[[157 147 143 137 137 128 114 136]
 [116 139 125 124 119 134 120 121]
 [133 120 123 123 146 129 126 116]
 [117 127 126 105 121 131 126 132]
 [124 127 139 120 115 118 132 137]]
:
[[136 121 116 132 137]
 [114 120 126 126 132]
 [128 134 129 131 118]
 [137 119 146 121 115]
 [137 124 123 105 120]
 [143 125 123 126 139]
 [147 139 120 127 127]
 [157 116 133 117 124]]

[[139 120 138 106 144 129]
 [120 105 130 116 117 135]
 [125 126 117 140 150 138]
 [126 127 107 118 111 119]
 [120 145 119 133 111 131]]
:
[[129 135 138 119 131]
 [144 117 150 111 111]
 [106 116 140 118 133]
 [138 130 117 107 119]
 [120 105 126 127 145]
 [139 120 125 126 120]]

[[149 126 130]
 [154 132 108]
 [139 116 103]]
:
[[130 108 103]
 [126 132 116]
 [149 154 139]]

[[104 110 140]
 [150 137 112]
 [150 147 155]
 [115 105 123]
 [128 114 118]
 [141 131 118]
 [121 128 156]
 [155 149 108]
 [113 113 153]
 [146 142 154]
 [118 102 137]
 [141 125 120]]
:
[[140 112 155 123 118 118 156 108 153 154 137 120]
 [110 137 147 105 114 131 128 149 113 142 102 125]
 [104 150 150 115 128 141 121 155 113 146 118 141]]

[[123 138 123 140 133 127]
 [141 127 137 141 139 138]
 [135 123 135 132 131 138]
 [123 134 124 135 130 128]
 [134 131 132 139 136 133]
 [134 130 132 138 135 133]
 [141 125 139 141 139 140]
 [140 111 141 125 127 151]
 [137 117 137 127 128 144]
 [111 117 119 114 110 141]
 [126 126 128 129 128 133]]
:
[[127 138 138 128 133 133 140 151 144 141 133]
 [133 139 131 130 136 135 139 127 128 110 128]
 [140 141 132 135 139 138 141 125 127 114 129]
 [123 137 135 124 132 132 139 141 137 119 128]
 [138 127 123 134 131 130 125 111 117 117 126]
 [123 141 135 123 134 134 141 140 137 111 126]]

[[136 131 145 132 133 152]
 [138 134 145 130 130 134]
 [137 135 142 133 132 147]
 [139 134 138 132 132 138]
 [141 133 139 132 131 138]
 [138 133 141 129 131 142]
 [139 135 148 136 131 134]
 [135 132 142 132 130 136]
 [133 131 138 130 132 147]
 [141 136 143 131 131 142]]
:
[[152 134 147 138 138 142 134 136 147 142]
 [133 130 132 132 131 131 131 130 132 131]
 [132 130 133 132 132 129 136 132 130 131]
 [145 145 142 138 139 141 148 142 138 143]
 [131 134 135 134 133 133 135 132 131 136]
 [136 138 137 139 141 138 139 135 133 141]]

[[140 110 107 135 132 139 137 140 118 107 129 147 113]
 [119 145 121 118 106 113 117 118 113 144 107 102 147]
 [133 106 125 138 137 138 136 135 132 107 137 143 109]
 [137 118 111 137 121 134 135 141 106 114 120 116 119]]
:
[[113 147 109 119]
 [147 102 143 116]
 [129 107 137 120]
 [107 144 107 114]
 [118 113 132 106]
 [140 118 135 141]
 [137 117 136 135]
 [139 113 138 134]
 [132 106 137 121]
 [135 118 138 137]
 [107 121 125 111]
 [110 145 106 118]
 [140 119 133 137]]

[[129 126 134 131 124 125 127 120 139 121 131 149 129 130]
 [132 131 132 129 115 123 129 136 138 129 129 124 126 128]
 [124 128 139 129 126 126 127 134 127 117 125 136 131 131]
 [129 130 123 127 113 128 125 136 115 119 128 154 126 126]]
:
[[130 128 131 126]
 [129 126 131 126]
 [149 124 136 154]
 [131 129 125 128]
 [121 129 117 119]
 [139 138 127 115]
 [120 136 134 136]
 [127 129 127 125]
 [125 123 126 128]
 [124 115 126 113]
 [131 129 129 127]
 [134 132 139 123]
 [126 131 128 130]
 [129 132 124 129]]
---
[[122 142 122 122 120]
 [137 152 135 136 134]]
:
[[142 122]
 [152 135]]

[[125 122 136]
 [118 119 155]]
:
[[122 136]
 [119 155]]

[[130 101 131]
 [146 118 145]]
:
[[101 131]
 [118 145]]

[[117  98 124 148]
 [122 109 127 145]]
:
[[ 98 124]
 [109 127]]

[[108 108 106 120]
 [158 126 145 141]]
:
[[108 106]
 [126 145]]

[[136  99 132 129 150]
 [123 117 115 116 108]]
:
[[ 99 132]
 [117 115]]

[[122 146 148]
 [105 124 112]
 [140 105 125]
 [104 134 110]]
:
[[146 148]
 [124 112]]
---
[[137 111 125 117 124]
 [129 132 135 132 134]
 [118 130 123 123 141]
 [137 105 122 112 123]
 [134 123 135 129 129]]
:
[[137 105 122 112 123]
 [137 111 125 117 124]
 [134 123 135 129 129]
 [118 130 123 123 141]
 [129 132 135 132 134]]

[[131 126 121 114 130 142 131]
 [131 123 123 115 132 136 129]
 [132 122 125 124 145 123 130]
 [132 135 129 131 130 123 138]
 [138 137 125 142 105 146 148]
 [134 116 118 120 146 124 133]
 [130 139 117 133 121 147 145]
 [121 119 122 129 132 127 132]]
:
[[134 116 118 120 146 124 133]
 [121 119 122 129 132 127 132]
 [132 122 125 124 145 123 130]
 [131 123 123 115 132 136 129]
 [131 126 121 114 130 142 131]
 [132 135 129 131 130 123 138]
 [138 137 125 142 105 146 148]
 [130 139 117 133 121 147 145]]

[[113 138 116 142 116]
 [135 117 112 138 147]
 [118 140 116 140 114]
 [121 113 111 145 130]
 [116 127 116 148 130]
 [126 139 126 122 106]]
:
[[121 113 111 145 130]
 [135 117 112 138 147]
 [116 127 116 148 130]
 [113 138 116 142 116]
 [126 139 126 122 106]
 [118 140 116 140 114]]

[[119 136]
 [120 123]
 [137 151]
 [118 127]
 [115 129]]
:
[[120 123]
 [118 127]
 [115 129]
 [119 136]
 [137 151]]

[[101 141 116 127 107]
 [104 128 123 139 128]]
:
[[104 128 123 139 128]
 [101 141 116 127 107]]

[[126 138 106 141 113 121 130 134 140 139 113 110 111 137]
 [131 128 128 131 125 127 131 129 127 129 130 128 128 127]
 [145 116 149 120 132 130 138 123 106 118 156 149 145 115]
 [142 122 138 132 122 125 139 127 115 128 145 138 136 121]]
:
[[145 116 149 120 132 130 138 123 106 118 156 149 145 115]
 [142 122 138 132 122 125 139 127 115 128 145 138 136 121]
 [131 128 128 131 125 127 131 129 127 129 130 128 128 127]
 [126 138 106 141 113 121 130 134 140 139 113 110 111 137]]
---
[[ 98 155 143 157 150]
 [151 114 138 133 108]
 [104 148 136 148 146]
 [133 129 145 151 120]]
:
[[114 138]
 [148 136]]

[[117 117 144 112]
 [139 138 109 140]
 [136 135 103 154]]
:
[[138 109]
 [135 103]]

[[137 158 136 148]
 [130 132 129 130]
 [135 140 131 133]]
:
[[132 129]
 [140 131]]

[[131 148 118 110]
 [130 151 115 109]
 [132 146 120 110]
 [130 150 116 109]]
:
[[151 115]
 [146 120]]

[[127 127 126]
 [129 158 128]
 [129 123 128]
 [128 124 127]
 [128 120 127]]
:
[[158 128]
 [123 128]]

[[120 128 132]
 [139 128 128]
 [132 157 126]]
:
[[128 128]
 [157 126]]

[[123 101 114 155 150]
 [101 155 154 135 132]
 [141 107 112 152 146]]
:
[[155 154]
 [107 112]]

[[124 110 134 155 115]
 [133 121 119 123 109]
 [104 105 116 145 109]
 [155 117 113 142 130]
 [110 147 136 110 146]]
:
[[121 119]
 [105 116]]
